Below is a small trained network, with its code and all its weights. Each question gives an input and a class and asks what happens when units are switched off, that is, made to give their printed mean instead of their output.

import numpy as np


def w(rows, s, z=0):
    codes = np.array(rows[::2]) - 128.0
    scale = np.full(codes.shape[1], s)
    scale[-1] = z or s
    return codes * scale


def norm(h):
    return h / np.sqrt((h * h).mean(-1, keepdims=True) + 1e-5)


def f(y):
    return np.maximum(y, 0)


def log_softmax(a):
    a = a - a.max(-1, keepdims=True)
    return a - np.log(np.exp(a).sum(-1, keepdims=True))


def net(x, mask):
    res = np.array(x, float).reshape(1, 8) / 4 @ E
    u = 0
    for l in range(4):
        y = f(norm(res) @ A[l][:, :-1].T + A[l][:, -1])
        res = res + np.where(mask[u : u + 13], y, B[l][:, -1]) @ B[l][:, :-1]
        u += 13
    return log_softmax(norm(res)[-1] @ U[:, :-1].T + U[:, -1])


A, B = {}, {}
E = w([
[62,130,131,102,74,78,200,105,94,190,78],'x0',
[109,240,182,137,151,100,88,201,2,132,125],'x1',
[183,151,43,161,117,107,200,129,77,53,86],'x2',
[85,52,137,161,140,65,138,126,92,77,190],'x3',
[120,122,129,137,132,123,113,118,124,125,111],'x4',
[128,151,166,109,29,170,108,42,81,69,161],'x5',
[83,171,152,198,164,186,173,124,145,131,137],'x6',
[135,129,126,125,126,133,136,130,127,133,136],'x7',
],0.0053)
A[0] = w([
[167,55,102,29,109,111,87,223,109,131,79,32],'L0N1',
[73,181,172,209,151,225,173,120,165,126,157,18],'L0N2',
[101,202,98,124,87,107,86,196,128,107,182,33],'L0N3',
[56,2,196,101,139,89,111,168,103,122,198,124],'L0N4',
[185,96,90,20,69,69,27,104,92,150,141,47],'L0N5',
[86,88,128,100,254,99,142,222,174,194,81,104],'L0N6',
[147,174,183,70,129,184,66,104,179,242,100,164],'L0N7',
[160,128,115,177,159,192,14,159,137,61,188,79],'L0N8',
[68,99,147,64,68,97,188,140,105,140,88,2],'L0N9',
[81,195,186,111,78,191,129,19,100,77,168,103],'L0N10',
[105,135,195,92,25,112,120,114,152,58,145,45],'L0N11',
[175,147,67,108,78,164,97,184,153,133,37,71],'L0N12',
[21,190,153,138,143,118,237,82,146,152,113,84],'L0N13',
],0.0057,0.0036)
B[0] = w([
[169,203,236,185,124,101,198,31,130,180,125,182],'L0N1',
[161,116,209,214,179,58,173,78,143,114,144,172],'L0N2',
[70,91,124,108,193,115,107,87,97,132,99,161],'L0N3',
[73,120,111,150,42,110,166,196,89,96,177,234],'L0N4',
[144,175,247,223,168,93,217,60,171,133,130,215],'L0N5',
[240,170,50,160,61,97,22,78,103,172,195,254],'L0N6',
[30,165,137,125,39,128,152,167,163,81,133,231],'L0N7',
[226,34,148,43,97,139,100,204,144,134,78,222],'L0N8',
[254,58,162,78,81,135,63,207,107,150,64,165],'L0N9',
[210,151,30,184,119,67,61,139,140,186,156,217],'L0N10',
[172,152,57,162,127,108,56,139,103,186,129,176],'L0N11',
[92,157,117,161,99,198,153,151,151,109,108,186],'L0N12',
[229,34,197,119,124,110,79,160,122,132,43,186],'L0N13',
],0.0054,0.005)
A[1] = w([
[151,93,192,42,138,139,195,49,56,202,85,109],'L1N1',
[84,220,180,85,201,128,132,151,68,80,85,108],'L1N2',
[54,208,112,117,107,155,158,147,191,68,73,48],'L1N3',
[187,173,40,105,148,180,198,100,94,55,39,45],'L1N4',
[160,187,156,137,116,73,63,206,82,83,145,139],'L1N5',
[149,128,219,94,50,212,85,18,65,86,178,119],'L1N6',
[152,81,57,183,145,134,165,127,15,55,130,145],'L1N7',
[149,119,237,198,209,92,153,55,138,119,100,65],'L1N8',
[3,108,199,66,123,185,109,138,122,168,209,87],'L1N9',
[205,94,188,60,189,245,123,167,126,66,169,5],'L1N10',
[140,158,144,151,132,95,113,126,7,179,110,100],'L1N11',
[69,124,110,144,14,118,160,156,91,203,113,118],'L1N12',
[112,169,98,99,131,121,204,165,145,46,77,66],'L1N13',
],0.0047,0.0032)
B[1] = w([
[125,99,178,108,120,98,109,157,125,124,66,152],'L1N1',
[106,84,168,42,145,131,139,77,106,162,135,159],'L1N2',
[146,165,93,104,72,230,123,160,111,66,177,139],'L1N3',
[94,169,129,107,97,58,146,167,187,56,114,176],'L1N4',
[72,82,102,54,149,186,163,90,204,168,153,253],'L1N5',
[179,124,63,159,184,78,73,134,87,206,144,176],'L1N6',
[96,127,125,148,62,74,144,211,133,73,191,209],'L1N7',
[137,169,173,125,111,109,204,62,160,92,163,154],'L1N8',
[109,164,112,152,110,66,1,133,215,133,116,144],'L1N9',
[154,78,138,103,159,149,102,199,144,122,33,152],'L1N10',
[81,97,99,66,227,150,130,81,159,108,121,206],'L1N11',
[185,76,112,122,170,166,75,179,193,61,121,198],'L1N12',
[98,142,97,167,76,140,103,124,127,54,159,144],'L1N13',
],0.0051,0.0056)
A[2] = w([
[155,66,76,125,46,166,182,100,185,101,145,109],'L2N1',
[140,156,140,127,61,63,173,105,107,176,132,91],'L2N2',
[100,108,145,137,34,161,126,62,35,130,107,175],'L2N3',
[155,196,176,150,154,187,142,112,188,105,75,32],'L2N4',
[191,47,170,83,182,147,96,117,121,127,33,47],'L2N5',
[139,156,88,141,145,122,168,150,134,200,150,5],'L2N6',
[135,45,93,175,116,131,126,52,171,117,105,66],'L2N7',
[207,121,89,54,58,69,74,232,156,100,182,201],'L2N8',
[118,173,139,122,165,188,89,165,1,126,115,132],'L2N9',
[110,181,76,107,124,183,185,74,207,128,68,134],'L2N10',
[158,173,194,177,182,114,66,170,29,98,132,218],'L2N11',
[151,127,175,197,183,126,109,159,150,90,122,45],'L2N12',
[186,130,137,135,164,174,151,139,188,101,211,171],'L2N13',
],0.0054,0.0016)
B[2] = w([
[33,142,150,80,243,159,94,121,75,180,131,184],'L2N1',
[141,99,161,139,195,160,106,128,112,114,73,157],'L2N2',
[231,109,103,104,183,126,88,182,192,173,161,139],'L2N3',
[118,98,195,113,58,142,153,99,22,162,131,150],'L2N4',
[94,104,179,140,152,186,103,157,151,98,110,156],'L2N5',
[140,127,92,193,135,96,81,131,85,104,158,138],'L2N6',
[94,185,135,15,186,127,162,137,119,164,170,162],'L2N7',
[94,143,146,192,167,192,106,90,138,88,59,255],'L2N8',
[94,54,78,77,127,136,140,122,195,173,159,142],'L2N9',
[100,89,143,145,95,168,122,149,19,113,254,158],'L2N10',
[178,101,122,61,131,157,197,76,196,200,125,158],'L2N11',
[173,121,207,131,90,127,156,87,143,136,128,143],'L2N12',
[132,98,169,67,113,65,92,101,70,164,36,174],'L2N13',
],0.0058,0.0098)
A[3] = w([
[154,174,177,114,32,222,140,153,120,159,60,88],'L3N1',
[85,122,146,165,128,118,76,96,211,134,136,102],'L3N2',
[7,191,104,22,254,140,107,109,105,131,120,30],'L3N3',
[199,145,212,151,165,73,209,46,156,170,120,136],'L3N4',
[220,142,13,168,134,100,100,82,144,186,141,33],'L3N5',
[180,72,100,93,120,194,168,65,186,83,177,78],'L3N6',
[134,135,156,216,172,198,228,129,174,171,152,31],'L3N7',
[90,32,169,186,198,37,129,152,148,38,201,157],'L3N8',
[96,136,106,162,165,80,157,245,191,175,108,104],'L3N9',
[142,202,66,130,117,185,91,86,157,161,122,190],'L3N10',
[109,99,101,87,72,54,138,185,133,206,64,100],'L3N11',
[94,80,191,140,111,154,45,183,161,142,93,254],'L3N12',
[170,185,57,99,146,120,239,118,94,15,64,104],'L3N13',
],0.0059,0.0021)
B[3] = w([
[117,67,130,154,132,135,123,177,73,136,148,186],'L3N1',
[117,209,147,129,135,76,167,107,123,105,130,183],'L3N2',
[75,91,92,94,157,149,199,67,130,108,156,182],'L3N3',
[113,113,164,102,80,111,152,38,45,102,102,194],'L3N4',
[136,167,64,169,210,153,115,83,69,143,131,178],'L3N5',
[128,124,139,72,161,64,160,165,165,243,119,151],'L3N6',
[162,120,160,89,94,43,106,101,105,172,126,141],'L3N7',
[124,176,136,117,58,197,127,162,78,188,93,224],'L3N8',
[161,158,80,147,120,153,56,50,120,102,172,155],'L3N9',
[126,99,77,155,114,110,145,155,68,127,137,188],'L3N10',
[218,95,176,109,165,175,89,147,186,134,136,151],'L3N11',
[143,137,87,142,150,101,214,133,143,46,115,254],'L3N12',
[112,180,203,160,93,70,93,122,254,120,177,178],'L3N13',
],0.0076,0.0077)
U = w([
[191,149,30,175,162,98,60,72,111,171,150,118],'0',
[154,125,228,110,89,63,169,60,100,173,112,115],'1',
[191,43,154,99,175,136,127,193,190,91,44,102],'2',
[24,93,87,5,189,124,178,95,164,171,176,97],'3',
[57,190,139,168,74,59,104,153,243,70,163,109],'4',
[75,129,115,150,138,135,174,96,84,68,97,254],'5',
[70,105,103,138,39,164,134,222,60,139,150,85],'6',
],0.011,0.0089)

Each question gives the input, the list of numbers given to net, and the class t.
The units are the neurons (one row each of A and B). Each row of codes is followed by its name. A weight is (code - 128) times the scale printed after its matrix; where a second scale follows, it is the last column's (A, B and U).
mask holds one flag per neuron, layer by layer. A switched-off neuron (its flag False) gives its mean, the last column of its row in B, instead of its output. The means were averaged over made-up inputs and are rounded, as every weight is.
A unit's drop is (log p(t) with every unit on - log p(t) with that unit switched off) / (log p(t) with every unit on - log p(t) with every unit switched off).
The circuit of an input: a set's keep is (log p(t) with only the set's units on - log p(t) with every unit switched off) / (log p(t) with every unit on - log p(t) with every unit switched off). Starting from the 12 units with the biggest drops (on a tie, the unit counted first), units are removed one at a time, each time the one whose removal leaves the highest keep (on an exact tie, the one counted first), for as long as the keep stays at least 0.8.
circuit, biggest first: the units of the circuit, biggest drop first
unit that matters most: the unit with the biggest drop
top k neurons: the k neurons with the biggest drops, biggest first
k most important neurons of layer l: the k neurons of layer l with the biggest drops, biggest first
input [0,-5,1,-6,7,0,6,6], class 1: circuit, biggest first : (L3N7)
input [-1,7,-8,-8,-1,-1,6,-3], class 4: 2 most important neurons of layer 2 : (L2N1 L2N7)
input [-2,-7,5,7,6,-6,-7,3], class 1: top 2 neurons : (L0N1 L1N5)
input [-6,-5,6,7,-8,8,3,-6], class 0: circuit, biggest first : (L0N10 L1N6 L3N6)
input [-2,7,0,8,-8,-4,-6,4], class 6: top 2 neurons : (L3N8 L0N4)
input [7,-3,-3,6,2,-2,6,-1], class 2: circuit, biggest first : (L0N13 L3N11)
input [-4,-5,-5,-1,-5,7,8,3], class 1: 2 most important neurons of layer 0 : (L0N2 L0N6)
input [-7,-8,1,-3,-6,-3,4,-1], class 3: top 3 neurons : (L2N7 L2N1 L0N13)
input [3,-6,6,8,4,-6,-4,-3], class 6: circuit, biggest first : (L3N8 L1N7 L3N12)
input [5,7,-2,-1,-2,-8,-1,-3], class 0: top 2 neurons : (L0N6 L2N1)
input [-2,2,-2,5,-7,-2,5,-3], class 1: 2 most important neurons of layer 0 : (L0N2 L0N7)
input [-5,-7,4,4,7,5,-8,6], class 1: 3 most important neurons of layer 0 : (L0N5 L0N6 L0N7)
input [1,8,-4,-2,-3,-6,-7,-5], class 3: 2 most important neurons of layer 1 : (L1N11 L1N5)
input [2,6,6,-2,-8,-6,2,6], class 0: top 2 neurons : (L0N6 L0N7)
input [1,5,5,0,4,3,-4,2], class 3: circuit, biggest first : (L1N11 L3N3 L1N5)
input [1,5,-8,5,-8,1,-4,8], class 4: top 2 neurons : (L1N9 L0N4)
input [-2,-4,7,-3,0,-2,-6,0], class 4: circuit, biggest first : (L3N13 L1N4)
input [8,-4,3,7,8,6,4,-2], class 2: unit that matters most : L0N13
input [0,0,-6,-2,6,5,4,4], class 4: top 2 neurons : (L0N7 L0N6)
input [5,-2,-3,-5,-6,3,-4,7], class 5: 2 most important neurons of layer 1 : (L1N12 L1N5)
input [-2,2,1,7,-4,2,-2,4], class 6: circuit, biggest first : (L3N8)
input [-7,-7,-6,3,-4,-7,-2,7], class 0: top 4 neurons : (L0N6 L1N5 L1N11 L0N13)
input [-1,8,-8,-5,-4,4,6,-5], class 3: top 3 neurons : (L0N5 L1N2 L3N3)
input [-8,1,3,-2,1,-4,7,-7], class 2: top 3 neurons : (L0N8 L0N5 L1N10)
input [-3,3,-2,2,-5,-7,-8,-5], class 1: top 2 neurons : (L0N1 L0N5)
input [5,-7,4,-7,6,3,1,6], class 3: top 2 neurons : (L2N1 L2N7)
input [-4,4,-3,-2,-7,6,-4,-6], class 0: 2 most important neurons of layer 0 : (L0N10 L0N11)
input [-7,1,-8,-5,-1,-7,1,-7], class 4: circuit, biggest first : (L0N7)
input [8,3,-4,-5,5,2,7,-8], class 2: top 2 neurons : (L0N13 L0N5)
